Here is a tiny trained network, its code and every weight. The questions are about switching its units off for an input and a class, where a switched-off unit gives its printed mean instead of its output.

import numpy as np


def w(rows, s, z=0):
    codes = np.array(rows[::2]) - 128.0
    scale = np.full(codes.shape[1], s)
    scale[-1] = z or s
    return codes * scale


def norm(h):
    return h / np.sqrt((h * h).mean(-1, keepdims=True) + 1e-5)


def f(y):
    return y / 2 * (1 + np.tanh(0.7978845608 * (y + 0.044715 * y**3)))


def log_softmax(a):
    a = a - a.max(-1, keepdims=True)
    return a - np.log(np.exp(a).sum(-1, keepdims=True))


def net(x, mask):
    res = np.array(x, float).reshape(1, 5) / 4 @ E
    u = 0
    for l in range(4):
        y = f(norm(res) @ A[l][:, :-1].T + A[l][:, -1])
        res = res + np.where(mask[u : u + 3], y, B[l][:, -1]) @ B[l][:, :-1]
        u += 3
    return log_softmax(norm(res)[-1] @ U[:, :-1].T + U[:, -1])


A, B = {}, {}
E = w([
[191,175,147,176,101,86,95,84,157,115],'x0',
[143,169,119,63,112,227,118,58,108,180],'x1',
[128,83,200,128,189,71,172,136,2,129],'x2',
[114,111,160,108,201,89,167,164,171,103],'x3',
[124,71,54,135,106,132,220,119,159,114],'x4',
],0.01)
A[0] = w([
[226,159,170,139,73,101,2,108,127,163,124],'0.n1',
[115,86,96,75,117,233,71,106,195,148,2],'0.n2',
[71,25,135,84,168,133,166,238,176,73,122],'0.n3',
],0.0072,0.007)
B[0] = w([
[60,146,105,98,141,98,113,127,98,56,220],'0.n1',
[143,5,145,196,163,131,167,162,46,107,159],'0.n2',
[82,178,144,171,155,93,127,164,95,128,254],'0.n3',
],0.012,0.0061)
A[1] = w([
[133,86,95,133,121,162,157,77,75,163,126],'1.n1',
[148,57,116,171,146,139,94,154,87,119,107],'1.n2',
[101,174,88,102,82,254,106,161,131,207,2],'1.n3',
],0.0081,0.003)
B[1] = w([
[158,101,71,167,91,119,199,34,156,131,250],'1.n1',
[47,176,160,91,145,104,160,135,74,9,225],'1.n2',
[89,75,220,70,115,92,231,103,73,95,197],'1.n3',
],0.011,0.0023)
A[2] = w([
[181,230,55,241,88,60,201,141,190,64,170],'2.n1',
[59,234,162,49,129,254,111,40,82,207,7],'2.n2',
[163,244,66,145,5,131,7,44,162,168,157],'2.n3',
],0.0053,0.0015)
B[2] = w([
[157,127,195,66,123,191,101,85,135,91,253],'2.n1',
[101,148,84,149,88,134,103,132,161,1,156],'2.n2',
[142,130,87,126,104,181,30,182,135,160,195],'2.n3',
],0.013,0.0057)
A[3] = w([
[85,225,103,55,153,181,194,84,144,81,2],'3.n1',
[16,216,154,76,74,240,110,209,240,56,69],'3.n2',
[59,90,173,147,231,64,138,254,80,99,91],'3.n3',
],0.0059,0.00081)
B[3] = w([
[160,147,43,14,125,173,90,168,117,88,157],'3.n1',
[120,133,40,144,104,88,28,147,2,92,217],'3.n2',
[108,208,94,134,211,47,229,108,151,232,254],'3.n3',
],0.009,0.0092)
U = w([
[129,173,76,123,80,169,8,141,127,89,164],'0',
[153,62,158,102,74,151,215,67,92,80,151],'1',
[84,175,140,148,185,57,197,173,101,152,132],'2',
[204,118,121,120,102,203,136,99,251,197,3],'3',
],0.013,0.0046)

Each question gives the input, the list of numbers given to net, and the class t.
The units are the neurons (one row each of A and B). Each row of codes is followed by its name. A weight is (code - 128) times the scale printed after its matrix; where a second scale follows, it is the last column's (A, B and U).
mask holds one flag per neuron, layer by layer. A switched-off neuron (its flag False) gives its mean, the last column of its row in B, instead of its output. The means were averaged over made-up inputs and are rounded, as every weight is.
A unit's drop is (log p(t) with every unit on - log p(t) with that unit switched off) / (log p(t) with every unit on - log p(t) with every unit switched off).
The circuit of an input: a set's keep is (log p(t) with only the set's units on - log p(t) with every unit switched off) / (log p(t) with every unit on - log p(t) with every unit switched off). Starting from all 12 units, units are removed one at a time, each time the one whose removal leaves the highest keep (on an exact tie, the one counted first), for as long as the keep stays at least 0.8.
units of the circuit, in order: the units of the circuit, biggest drop first
k most important neurons: the k neurons with the biggest drops, biggest first
k most important neurons of layer l: the k neurons of layer l with the biggest drops, biggest first
drop when u is switched off: that unit's drop, to one decimal
input [5,8,-6,2,1], class 1: 2 most important neurons	1.n3, 0.n2
input [-2,3,5,0,4], class 1: units of the circuit, in order	1.n1, 3.n3
input [-2,4,-6,5,0], class 2: units of the circuit, in order	0.n2
input [-4,-1,-8,4,-6], class 2: 3 most important neurons	0.n2, 3.n3, 2.n1
input [8,3,8,6,6], class 1: units of the circuit, in order	0.n3, 3.n3, 0.n1
input [5,8,-7,-5,2], class 1: 3 most important neurons	1.n3, 0.n2, 1.n1
input [-4,8,-7,8,-8], class 1: 2 most important neurons	1.n3, 0.n2
input [4,7,-8,4,6], class 1: 2 most important neurons	1.n3, 0.n2
input [-8,3,-5,-7,-8], class 1: 2 most important neurons	1.n3, 0.n2
input [8,-1,2,6,1], class 1: 2 most important neurons of layer 2	2.n1, 2.n3
input [-4,8,2,6,-7], class 0: drop when 2.n2 is switched off	1.6
